Here is a tiny trained network, its code and every weight. The questions are about switching its units off for an input and a target symbol, where a switched-off unit gives its printed mean instead of its output.

import numpy as np


def w(rows, s, z=0):
    codes = np.array(rows[::2]) - 128.0
    scale = np.full(codes.shape[1], s)
    scale[-1] = z or s
    return codes * scale


def norm(h):
    return h / np.sqrt((h * h).mean(-1, keepdims=True) + 1e-5)


def f(y):
    return np.maximum(y, 0)


def softmax(a):
    e = np.exp(a - a.max(-1, keepdims=True))
    return e / e.sum(-1, keepdims=True)


def log_softmax(a):
    a = a - a.max(-1, keepdims=True)
    return a - np.log(np.exp(a).sum(-1, keepdims=True))


def net(x, mask):
    ids = ['ΓΞΠΣΩαδεζηθλφ'.index(c) for c in x.split()]
    T = len(ids)
    res = E[ids] + P[:T]
    r = norm(res)
    for j in range(2):
        rows = slice(4 * j, 4 * j + 4)
        q, k, v = (r @ M[0][rows].T for M in (Q, K, V))
        z = softmax(np.where(np.tri(T) > 0, q @ k.T / 4**0.5, -1e9)) @ v
        o = O[0][rows]
        res = res + np.where(mask[j], z, o[:, -1]) @ o[:, :-1]
    y = f(norm(res) @ A[0][:, :-1].T + A[0][:, -1])
    res = res + np.where(mask[2:26], y, B[0][:, -1]) @ B[0][:, :-1]
    return log_softmax(norm(res)[-1] @ U[:, :-1].T + U[:, -1])


Q, K, V, O, A, B = {}, {}, {}, {}, {}, {}
E = w([
[132,203,72],'Γ',
[104,17,177],'Ξ',
[180,118,254],'Π',
[87,147,166],'Σ',
[92,122,63],'Ω',
[137,147,179],'α',
[91,122,61],'δ',
[147,119,83],'ε',
[99,88,106],'ζ',
[150,132,184],'η',
[124,124,94],'θ',
[151,130,187],'λ',
[135,157,178],'φ',
],0.025)
P = w([
[255,95,161],'0',
[186,125,153],'1',
[172,129,152],'2',
[160,130,151],'3',
[146,131,146],'4',
[140,131,146],'5',
[133,132,143],'6',
[132,130,136],'7',
[136,128,131],'8',
],0.009)
Q[0] = w([
[171,175,168],'head 0',
[179,160,155],'head 0',
[47,178,168],'head 0',
[105,62,73],'head 0',
[203,162,157],'head 1',
[92,99,8],'head 1',
[151,96,46],'head 1',
[56,188,116],'head 1',
],0.019)
K[0] = w([
[98,222,144],'head 0',
[125,209,152],'head 0',
[4,117,66],'head 0',
[195,37,131],'head 0',
[127,40,163],'head 1',
[232,176,75],'head 1',
[236,125,118],'head 1',
[54,160,72],'head 1',
],0.015)
V[0] = w([
[221,224,80],'head 0',
[192,89,130],'head 0',
[123,204,102],'head 0',
[136,216,54],'head 0',
[94,29,186],'head 1',
[117,67,71],'head 1',
[234,109,149],'head 1',
[141,255,87],'head 1',
],0.0069)
O[0] = w([
[246,26,96,145],'head 0',
[83,93,121,187],'head 0',
[219,107,116,88],'head 0',
[254,82,57,32],'head 0',
[68,47,107,184],'head 1',
[197,63,146,93],'head 1',
[187,126,29,252],'head 1',
[147,235,166,56],'head 1',
],0.0086,0.0022)
A[0] = w([
[129,65,205,15],'neuron 0',
[96,126,29,123],'neuron 1',
[106,123,65,112],'neuron 2',
[177,144,157,127],'neuron 3',
[122,191,92,89],'neuron 4',
[130,191,82,136],'neuron 5',
[80,128,140,121],'neuron 6',
[154,72,211,97],'neuron 7',
[117,125,98,116],'neuron 8',
[119,121,94,103],'neuron 9',
[149,249,157,114],'neuron 10',
[127,248,60,88],'neuron 11',
[196,140,192,76],'neuron 12',
[68,48,91,197],'neuron 13',
[102,133,148,164],'neuron 14',
[137,135,133,99],'neuron 15',
[68,215,120,32],'neuron 16',
[151,123,121,45],'neuron 17',
[146,145,88,147],'neuron 18',
[186,160,180,44],'neuron 19',
[157,151,228,123],'neuron 20',
[99,142,92,3],'neuron 21',
[193,135,174,104],'neuron 22',
[131,57,166,191],'neuron 23',
],0.017,0.0042)
B[0] = w([
[3,142,160,223],'neuron 0',
[134,33,107,200],'neuron 1',
[152,51,109,170],'neuron 2',
[99,177,127,189],'neuron 3',
[86,196,157,174],'neuron 4',
[67,183,171,190],'neuron 5',
[126,134,101,188],'neuron 6',
[38,116,173,254],'neuron 7',
[138,91,116,147],'neuron 8',
[154,105,118,147],'neuron 9',
[213,61,68,236],'neuron 10',
[91,245,203,223],'neuron 11',
[140,204,158,214],'neuron 12',
[237,93,56,240],'neuron 13',
[117,152,108,185],'neuron 14',
[136,124,119,133],'neuron 15',
[83,77,178,206],'neuron 16',
[120,153,118,136],'neuron 17',
[101,146,129,172],'neuron 18',
[163,139,63,189],'neuron 19',
[165,46,198,245],'neuron 20',
[97,118,106,143],'neuron 21',
[92,187,167,208],'neuron 22',
[115,187,102,243],'neuron 23',
],0.027,0.0072)
U = w([
[167,120,92,155],'Γ',
[131,130,117,104],'Ξ',
[8,143,29,108],'Π',
[103,138,160,38],'Σ',
[149,103,104,144],'Ω',
[233,170,201,106],'α',
[69,121,145,115],'δ',
[137,23,226,73],'ε',
[110,155,138,82],'ζ',
[130,144,130,44],'η',
[167,142,90,169],'θ',
[153,246,92,255],'λ',
[172,111,174,127],'φ',
],0.013,0.0046)

Each question gives the input, a string of symbols that net reads in full, and the target symbol t.
The units are the heads (4 rows each of Q, K, V and O) and the neurons (one row each of A and B). Each row of codes is followed by its name. A weight is (code - 128) times the scale printed after its matrix; where a second scale follows, it is the last column's (O, A, B and U).
mask holds one flag per unit, heads first, then neurons. A switched-off unit (its flag False) gives its mean, the last column of its rows in O or B, instead of its output. The means were averaged over made-up inputs and are rounded, as every weight is.
A unit's drop is (log p(t) with every unit on - log p(t) with that unit switched off) / (log p(t) with every unit on - log p(t) with every unit switched off).
The circuit of an input: a set's keep is (log p(t) with only the set's units on - log p(t) with every unit switched off) / (log p(t) with every unit on - log p(t) with every unit switched off). Starting from the 12 units with the biggest drops (on a tie, the unit counted first), units are removed one at a time, each time the one whose removal leaves the highest keep (on an exact tie, the one counted first), for as long as the keep stays at least 0.8.
units of the circuit, in order: the units of the circuit, biggest drop first
top k neurons: the k neurons with the biggest drops, biggest first
which heads matter: for each layer, one digit per head in row order, 1 if its drop is at least 0.15 and else 0, layers parted by /
drop of u: that unit's drop, to one decimal
input ε φ η η Σ λ, target ε: top 3 neurons	(neuron 20; neuron 10; neuron 11)
input θ θ Ω ζ Σ, target ε: units of the circuit, in order	(neuron 20; head 0)
input λ Σ ε Γ λ δ Γ θ Ω, target λ: units of the circuit, in order	(head 1)
input Ω Γ ε, target λ: which heads matter	01
input α Γ Ξ η λ φ λ φ φ, target Π: top 3 neurons	(neuron 20; neuron 10; neuron 11)
input ε Π Ξ φ φ, target Π: which heads matter	01
input η ε Γ θ Γ δ, target λ: which heads matter	11
input Σ λ Π λ, target ε: which heads matter	11
input ε η ζ ζ Γ Ξ ε λ, target Π: units of the circuit, in order	(head 1; neuron 23)
input Ξ Γ φ Ω α, target λ: units of the circuit, in order	(neuron 20; head 0; neuron 16; neuron 1)
input Ω η Ξ, target Π: which heads matter	00
input φ ε φ Ω η φ, target α: which heads matter	10
input Ξ Σ α, target ε: which heads matter	10
input Ω φ Ω Γ φ Π η Π θ, target λ: units of the circuit, in order	(head 1)
input Ω Ω Ξ δ ε Π α λ, target Π: which heads matter	01
input ζ Ω Ω θ Ξ ζ Ξ Γ φ, target λ: units of the circuit, in order	(head 0; neuron 20; neuron 16)
input θ ζ Σ Γ η Γ Ξ η, target Π: top 2 neurons	(neuron 20; neuron 11)
input Ω Π Σ ε φ, target ε: top 2 neurons	(neuron 16; neuron 13)
input Π α δ λ Σ θ δ φ α, target ε: top 2 neurons	(neuron 13; neuron 16)
input η ε Ω α η Γ ε ε α, target λ: drop of head 0	2.6
input Γ η φ, target λ: drop of head 0	1.5
